Below are the code and all the weights of a small trained network. Each question names an input and a target symbol and asks about switching units off, where a switched-off unit gives its printed mean instead of its output.

import numpy as np


def w(rows, s, z=0):
    codes = np.array(rows[::2]) - 128.0
    scale = np.full(codes.shape[1], s)
    scale[-1] = z or s
    return codes * scale


def f(y):
    return y / 2 * (1 + np.tanh(0.7978845608 * (y + 0.044715 * y**3)))


def softmax(a):
    e = np.exp(a - a.max(-1, keepdims=True))
    return e / e.sum(-1, keepdims=True)


def log_softmax(a):
    a = a - a.max(-1, keepdims=True)
    return a - np.log(np.exp(a).sum(-1, keepdims=True))


def net(x, mask):
    ids = ['αδεηθμξπτψω'.index(c) for c in x.split()]
    T = len(ids)
    res = E[ids] + P[:T]
    u = 0
    for l in range(3):
        r = res
        for j in range(3):
            rows = slice(2 * j, 2 * j + 2)
            q, k, v = (r @ M[l][rows].T for M in (Q, K, V))
            z = softmax(np.where(np.tri(T) > 0, q @ k.T / 2**0.5, -1e9)) @ v
            o = O[l][rows]
            res = res + np.where(mask[u + j], z, o[:, -1]) @ o[:, :-1]
        u += 3
        y = f(res @ A[l][:, :-1].T + A[l][:, -1])
        res = res + np.where(mask[u : u + 4], y, B[l][:, -1]) @ B[l][:, :-1]
        u += 4
    return log_softmax(res[-1] @ U[:, :-1].T + U[:, -1])


Q, K, V, O, A, B = {}, {}, {}, {}, {}, {}
E = w([
[73,92,90],'α',
[120,108,71],'δ',
[128,21,14],'ε',
[97,192,176],'η',
[249,163,231],'θ',
[93,96,195],'μ',
[140,28,14],'ξ',
[60,80,99],'π',
[10,133,230],'τ',
[74,88,98],'ψ',
[125,113,72],'ω',
],0.017)
P = w([
[106,204,22],'0',
[104,213,63],'1',
[100,198,92],'2',
[89,177,121],'3',
[98,154,130],'4',
[103,133,152],'5',
[109,107,167],'6',
[117,88,177],'7',
[124,65,192],'8',
[128,43,206],'9',
[133,22,223],'10',
[141,1,240],'11',
[133,11,211],'12',
],0.0056)
Q[0] = w([
[225,117,141],'L0H1',
[29,112,154],'L0H1',
[143,216,106],'L0H2',
[34,7,108],'L0H2',
[160,147,97],'L0H3',
[118,32,79],'L0H3',
],0.013)
K[0] = w([
[147,94,6],'L0H1',
[206,185,191],'L0H1',
[48,101,119],'L0H2',
[199,101,177],'L0H2',
[95,139,2],'L0H3',
[210,56,87],'L0H3',
],0.0082)
V[0] = w([
[16,111,80],'L0H1',
[95,227,92],'L0H1',
[25,203,99],'L0H2',
[143,190,2],'L0H2',
[83,70,102],'L0H3',
[42,213,168],'L0H3',
],0.0079)
O[0] = w([
[2,185,1,196],'L0H1',
[86,67,102,158],'L0H1',
[84,104,37,181],'L0H2',
[90,179,68,53],'L0H2',
[158,122,128,191],'L0H3',
[214,239,162,253],'L0H3',
],0.0056)
A[0] = w([
[255,109,69,92],'L0N1',
[219,222,131,253],'L0N2',
[202,50,78,168],'L0N3',
[104,188,216,254],'L0N4',
],0.0086,0.0035)
B[0] = w([
[1,208,140,128],'L0N1',
[211,5,68,159],'L0N2',
[81,57,144,154],'L0N3',
[147,13,169,254],'L0N4',
],0.0077,0.0092)
Q[1] = w([
[8,139,169],'L1H1',
[73,52,30],'L1H1',
[37,105,107],'L1H2',
[154,180,132],'L1H2',
[123,63,44],'L1H3',
[140,232,157],'L1H3',
],0.013)
K[1] = w([
[163,120,228],'L1H1',
[159,34,167],'L1H1',
[11,39,129],'L1H2',
[163,110,54],'L1H2',
[135,57,148],'L1H3',
[82,176,94],'L1H3',
],0.012)
V[1] = w([
[203,93,124],'L1H1',
[27,85,248],'L1H1',
[75,170,100],'L1H2',
[133,161,134],'L1H2',
[139,228,145],'L1H3',
[186,131,100],'L1H3',
],0.012)
O[1] = w([
[225,84,177,93],'L1H1',
[121,255,128,250],'L1H1',
[211,148,211,107],'L1H2',
[73,141,94,98],'L1H2',
[118,172,250,39],'L1H3',
[63,77,161,104],'L1H3',
],0.0062,0.02)
A[1] = w([
[254,182,133,97],'L1N1',
[92,74,186,86],'L1N2',
[85,199,68,45],'L1N3',
[117,39,112,2],'L1N4',
],0.0093,0.0072)
B[1] = w([
[51,15,118,128],'L1N1',
[116,191,170,155],'L1N2',
[44,58,137,252],'L1N3',
[127,254,142,219],'L1N4',
],0.0078,0.011)
Q[2] = w([
[4,154,118],'L2H1',
[254,151,127],'L2H1',
[19,171,89],'L2H2',
[149,127,96],'L2H2',
[218,25,169],'L2H3',
[11,166,92],'L2H3',
],0.0092)
K[2] = w([
[156,232,126],'L2H1',
[85,105,134],'L2H1',
[163,151,189],'L2H2',
[49,113,167],'L2H2',
[105,4,154],'L2H3',
[131,123,125],'L2H3',
],0.012)
V[2] = w([
[137,63,190],'L2H1',
[230,227,136],'L2H1',
[49,90,66],'L2H2',
[84,115,196],'L2H2',
[1,148,156],'L2H3',
[143,245,30],'L2H3',
],0.0066)
O[2] = w([
[85,114,150,84],'L2H1',
[139,179,134,87],'L2H1',
[64,56,140,181],'L2H2',
[65,90,51,155],'L2H2',
[188,112,181,250],'L2H3',
[254,140,74,183],'L2H3',
],0.0049,0.015)
A[2] = w([
[176,186,193,69],'L2N1',
[183,103,255,255],'L2N2',
[144,141,1,14],'L2N3',
[66,126,80,174],'L2N4',
],0.008,0.0066)
B[2] = w([
[38,68,129,146],'L2N1',
[154,164,89,204],'L2N2',
[108,113,248,223],'L2N3',
[172,176,189,254],'L2N4',
],0.012,0.0087)
U = w([
[122,93,139,134],'α',
[139,80,61,254],'δ',
[23,65,102,82],'ε',
[103,74,207,36],'η',
[250,185,98,243],'θ',
[35,61,110,111],'μ',
[125,97,154,74],'ξ',
[126,82,223,47],'π',
[142,94,165,156],'τ',
[74,85,122,88],'ψ',
[109,202,168,133],'ω',
],0.011,0.0073)

Each question gives the input, a string of symbols that net reads in full, and the target symbol t.
The units are the heads (2 rows each of Q, K, V and O) and the neurons (one row each of A and B). Each row of codes is followed by its name. A weight is (code - 128) times the scale printed after its matrix; where a second scale follows, it is the last column's (O, A, B and U).
mask holds one flag per unit, layer by layer, with each layer's heads first. A switched-off unit (its flag False) gives its mean, the last column of its rows in O or B, instead of its output. The means were averaged over made-up inputs and are rounded, as every weight is.
A unit's drop is (log p(t) with every unit on - log p(t) with that unit switched off) / (log p(t) with every unit on - log p(t) with every unit switched off).
The circuit of an input: a set's keep is (log p(t) with only the set's units on - log p(t) with every unit switched off) / (log p(t) with every unit on - log p(t) with every unit switched off). Starting from the 12 units with the biggest drops (on a tie, the unit counted first), units are removed one at a time, each time the one whose removal leaves the highest keep (on an exact tie, the one counted first), for as long as the keep stays at least 0.8.
units of the circuit, in order: the units of the circuit, biggest drop first
k most important neurons: the k neurons with the biggest drops, biggest first
top k neurons in layer l: the k neurons of layer l with the biggest drops, biggest first
heads that matter: for each layer, one digit per head in row order, 1 if its drop is at least 0.15 and else 0, layers parted by /
input π τ ψ α τ τ τ ψ η ε δ, target π: units of the circuit, in order -> (L2N3 L0H3 L1H3 L2N4)
input η ξ ε ω α ω, target π: units of the circuit, in order -> (L2N3 L0H3 L1H3 L2N4)
input ξ τ τ α δ δ ψ α π η τ, target ω: units of the circuit, in order -> (L1H1)
input η δ θ τ, target θ: heads that matter -> 111 / 001 / 000
input τ α ε, target π: 2 most important neurons -> (L2N3 L2N4)
input α τ δ α ψ, target ω: 2 most important neurons -> (L0N4 L2N4)
input η τ τ μ τ π α δ ψ ε π μ ψ, target θ: units of the circuit, in order -> (L0N4 L2H3)
input ψ π τ ω α ω τ π α ψ α ξ α, target η: heads that matter -> 001 / 001 / 000
input δ π α ω ω η δ τ η, target δ: heads that matter -> 001 / 100 / 000
input α τ α ξ δ ξ, target π: 2 most important neurons -> (L2N3 L2N4)
input α ε ψ, target π: units of the circuit, in order -> (L2N3 L0H3 L2N4 L1H3)
input ε π δ τ ξ δ τ π, target ω: heads that matter -> 000 / 110 / 000
input ψ π ε τ η π ε δ, target π: heads that matter -> 111 / 001 / 000
input τ τ τ τ ε μ α α ξ ε α, target π: units of the circuit, in order -> (L2N3 L0H3 L1H3 L2N4)
input π τ τ ψ π π α α δ ω, target ω: heads that matter -> 001 / 111 / 000
input α μ α, target θ: units of the circuit, in order -> (L1H2 L1N3 L2H2 L0H1)
input τ τ η τ ε τ π μ δ θ α, target θ: units of the circuit, in order -> (L1N3)
input α ψ τ μ π, target θ: 2 most important neurons -> (L2N3 L2N1)
input π π μ π π τ ψ, target ω: heads that matter -> 000 / 100 / 000
input π ε α, target π: units of the circuit, in order -> (L2N3 L0H3 L2N4 L1H3)
input ξ μ τ τ τ α, target ω: 4 most important neurons -> (L0N4 L1N3 L2N4 L0N2)
input μ δ μ α π ψ, target θ: top neuron in layer 1 -> (L1N3)
input τ τ τ π α δ η ψ, target δ: 2 most important neurons -> (L0N2 L1N4)
input α α τ α τ τ α τ η μ, target θ: heads that matter -> 100 / 000 / 000
input π ε δ τ ξ μ α π, target θ: units of the circuit, in order -> (L1N3 L1H1)
input τ ψ α η δ π, target δ: top 2 neurons in layer 0 -> (L0N2 L0N4)
